[128 = 0]
[ 85 115 102 149 123 250 180 113 173 111 153 129 195 120 155 151 151 186
 150] : 0
[104 118 121 126 140 121 172 133 143 104 154 158 107  85  59 153 128 176
 144] : 7
[122 118 140 114 136 118 186 138 152  94 141 187  89  81  74 134 113 232
 144] : 8
[120 123 148  86 130  83 151 142 145  91 110 160  99  97 111 141 113 195
 138] : 6
[112 121 130 119 123 118 129 135 161 105 118 108 141 134 141 161 128 145
 130] : 2
[ 98 117 124  97 119 157 125 130 174 102 119  86 159 132 157 173 143 131
 135] : 0
[ 81 126  96 127 122 223 159 118 161 123 151  55 188 126 169 176 156 150
 145] : 0
[101 135 103 132 123 180 115 119 140 134 126  48 174 146 176 159 144 106
 131] : 0
[107 132 101 159 133 192 156 120 131 133 165 115 159 114 110 146 140 143
 135] : 4
[105 123  94 170 144 127 162 123 112 138 164 133 139  86  67 137 135 141
 140] : 8
[125 123 140 129 139 105 155 131 127 108 138 189  81 100  71 119 111 185
 136] : 8
[127 123 151  85 120  84 134 138 167  87 101 139 127 124 141 146 115 182
 134] : 3
[ 94 117 108 127 116 182 142 120 166 125 114 111 190 127 178 154 135 135
 135] : 0
[132 147 148  73 123  78  91 142 144 107  90  71 109 159 159 153 109 151
 123] : 2
[107 121 127 131 135 129 154 132 146 104 152 140 113 107  78 149 126 166
 138] : 5
[ 69  95  86 135 122 255 242 125 233  81 184 129 207  64 140 187 163 249
 178] : 2
[121 113 111 181 130 193 189 114 152 128 173 203 165 104 103 126 141 162
 141] : 5
[104 121 142  75 116 114 120 136 183  91 101 100 146 141 162 167 127 175
 136] : 0
[110 139 119 154 126 177 102 108 111 158 119 118 165 173 165 118 128  84
 115] : 1
[ 99 123 108 140 142 136 174 131 131 109 169 125 111  80  55 160 136 161
 144] : 7
[ 93 124 106 136 123 206 144 116 141 130 130  99 182 135 178 153 145 134
 136] : 0
[108 115  87 178 145 175 189 122 129 136 166 164 141  71  68 128 135 149
 149] : 9
[ 87 121  97 149 127 230 175 115 167 127 166 106 171 128 141 159 153 169
 150] : 1
[125 126 147  88 121  89 124 139 161  95 107 117 129 136 143 148 119 170
 134] : 3
[117 124 144 108 138 101 156 133 144 103 134 163  91 110  78 132 113 187
 135] : 6
[108 129 134 121 134 110 149 134 149 101 147 125 125 111  88 158 123 161
 137] : 4
[ 90 122  93 134 126 211 174 122 161 108 149 107 169 108 142 160 142 168
 144] : 2
[123 120 139 116 128 102 147 134 161 101 127 165 113 111 104 136 122 174
 137] : 4
[120 120 132 113 139 114 178 138 144  89 142 175  82  93  74 137 114 207
 142] : 8
[111 120 139 101 129  95 154 142 160  95 123 137 112 106 102 144 123 194
 143] : 5
[100 102 116 111 122 149 189 137 207  77 147 153 150  93 119 171 140 206
 154] : 3
[101 121 109 136 134 167 176 129 152 110 156 145 135  89  89 152 133 168
 146] : 5
[ 82 111  98 143 126 252 203 119 192 107 173 109 194  97 139 171 158 192
 160] : 1
[103 104 134  86 124 127 203 145 203  68 140 156 124  71 101 170 130 255
 161] : 5
[ 91 122  92 134 127 213 180 122 161 106 156 105 179 105 133 164 141 174
 145] : 3
[125 125 151  69 119  93 127 140 179  86  96 126 134 131 162 151 110 203
 134] : 2
[125 128 135  71 137 101 158 140 135  88 130 151  85  99  83 141 112 196
 140] : 7
[109 126 120 140 126 160 124 122 143 124 119 123 145 137 150 132 131 125
 131] : 2
[ 89 106 109 105 119 182 164 132 190  96 130 109 183 112 162 176 146 173
 145] : 1
[130 126 140 139 140 100 154 136 126 101 141 183  77 101  71 122 111 198
 132] : 8
[101 115 130  98 118 127 121 130 159 101 124 100 158 135 163 167 137 132
 134] : 0
[133 141 137  76 136  76 118 147 110  96 115  76  86 112 108 160 114 158
 132] : 6
[132 129 149  93 124  83 130 135 140 106 104 138 111 129 119 140 111 164
 132] : 4
[ 97 115 107 149 124 209 165 114 174 119 131 157 178 118 154 137 133 167
 139] : 2
[ 99 140  92 145 133 197 150 126 127 120 158  60 155 122 127 166 141 125
 137] : 3
[111 111 149  60 110 125 158 139 221  69  97 132 156 123 175 167 121 226
 144] : 0
[119 124 151  80 116 113 120 132 169 103  89 144 140 147 171 149 117 173
 127] : 1
[110 110 137  96 117 102 141 135 193  95 115 140 149 123 156 159 133 172
 138] : 2
[129 118 131 116 140 113 155 141 142  79 148 173  81  84  67 132 115 217
 146] : 9
[115 130 128 102 140 106 161 139 142  97 147 123  88  96  86 151 117 204
 146] : 6
[129 127 135 111 142 102 167 140 124  85 141 147  75  96  79 131 110 204
 137] : 9
[ 92 122 103 143 128 184 169 125 164 108 150 133 161 109 128 152 134 179
 140] : 3
[ 96 134  99 156 133 214 152 113 122 139 164  84 163 150 138 152 150 122
 151] : 1
[109 116  98 170 138 198 187 120 137 124 194 154 156  86  80 143 150 143
 146] : 6
[ 85 114 104 131 119 223 179 122 178 113 138 108 200 112 157 165 148 171
 148] : 1
[ 91 124  98 154 128 228 170 115 153 126 161 103 172 125 145 153 150 161
 147] : 1
[107 117 123 124 124 137 147 129 163 106 126 132 147 120 147 147 133 148
 133] : 2
[ 99 120 111 127 136 142 169 134 149  98 162 123 115  88  71 164 134 170
 148] : 5
[ 96 124 107 120 122 160 136 128 156 114 116  87 168 126 158 167 144 137
 136] : 1
[130 131 136  90 137 103 148 142 134  86 129 132  84  94  88 146 110 201
 140] : 7
[115 118 104 174 133 187 187 119 148 124 181 166 163 103  98 139 147 143
 145] : 5
[121 125 148  82 119 105 114 136 174 101  92 111 137 146 163 153 116 167
 129] : 2
[117 123  99 166 134 181 169 120 143 124 173 138 160 108 114 149 144 133
 143] : 4
[ 94 127 101 134 128 191 163 125 153 113 144 107 157 116 143 157 136 151
 137] : 3
[105 124  95 162 134 211 185 122 147 119 184 116 164 106 101 157 151 149
 151] : 4
[128 134 148 126 140  88 133 126 112 118 127 183  78 124  84 111 106 169
 125] : 7
[119 140 127  83 142  80 150 150 120  81 136  82  71  91  84 165 111 192
 141] : 8
[128 126 153  76 122 100 131 124 170 127  90 140 123 124 145 145 110 197
 133] : 4
[101 125  95 143 132 198 183 128 153 115 172 106 164  93 101 167 146 163
 158] : 4
[123 131 138  97 140 100 153 142 130  91 133 142  75 100  77 138 110 202
 137] : 8
[108 122 104 160 132 205 167 115 146 129 155 144 163 122 131 133 139 153
 136] : 3
[118 123 122 129 141 111 169 136 130  99 160 164  99  86  57 141 124 182
 144] : 8
[111 122 131 110 134 116 152 136 155  96 153 145 108  91  88 154 124 193
 147] : 5
[ 89 119  98 129 118 207 152 120 173 122 134 106 189 124 168 162 148 157
 139] : 1
[ 96 113 102 127 122 183 164 124 173 102 129 136 176 121 153 156 135 166
 141] : 2
[136 129 137 121 143  89 155 140 118  95 142 152  69  98  87 129 112 193
 138] : 9
[ 99 127  92 166 139 180 172 122 123 129 172 126 145  87  83 150 145 146
 145] : 6
[118 130 130 107 136  99 147 132 132 114 151 131 101 118  81 144 123 148
 130] : 5
[100 115  92 172 141 170 190 124 131 117 167 152 140  69  62 142 135 168
 145] : 8
[103 129 111 139 144 118 158 136 114 116 164 113  89  87  53 158 130 144
 139] : 7
[120 144 106 178 145 152 118 114  73 164 153 113 121 126  89 120 132  71
 120] : 6
[128 130 145  85 135  79 143 141 131  91 117 150  91 105 100 136 108 205
 131] : 7
[123 123 130 125 139 113 162 133 130 104 148 164  86  94  69 135 119 188
 141] : 8
[121 136 140  85 127  96 143 142 146  96 125 107 111 108 108 178 124 185
 143] : 5
[135 119 140 157 141  99 156 126 117 123 138 223  77 106  63  97 112 152
 127] : 9
[107 123 132 114 137 115 174 136 150  92 144 157 103  92  76 166 121 204
 143] : 6
[128 126 143 120 130  77 129 130 120 126 123 153 109 132 115 134 110 142
 126] : 4
[122 127 136 127 130 107 131 127 140 112 133 150 118 129 105 141 117 138
 127] : 4
[104 122 122 140 138 131 165 129 135 112 153 158 104  90  65 145 127 164
 140] : 6
[ 83 121 102 146 124 228 166 112 174 114 152 120 190 124 151 151 147 164
 148] : 0
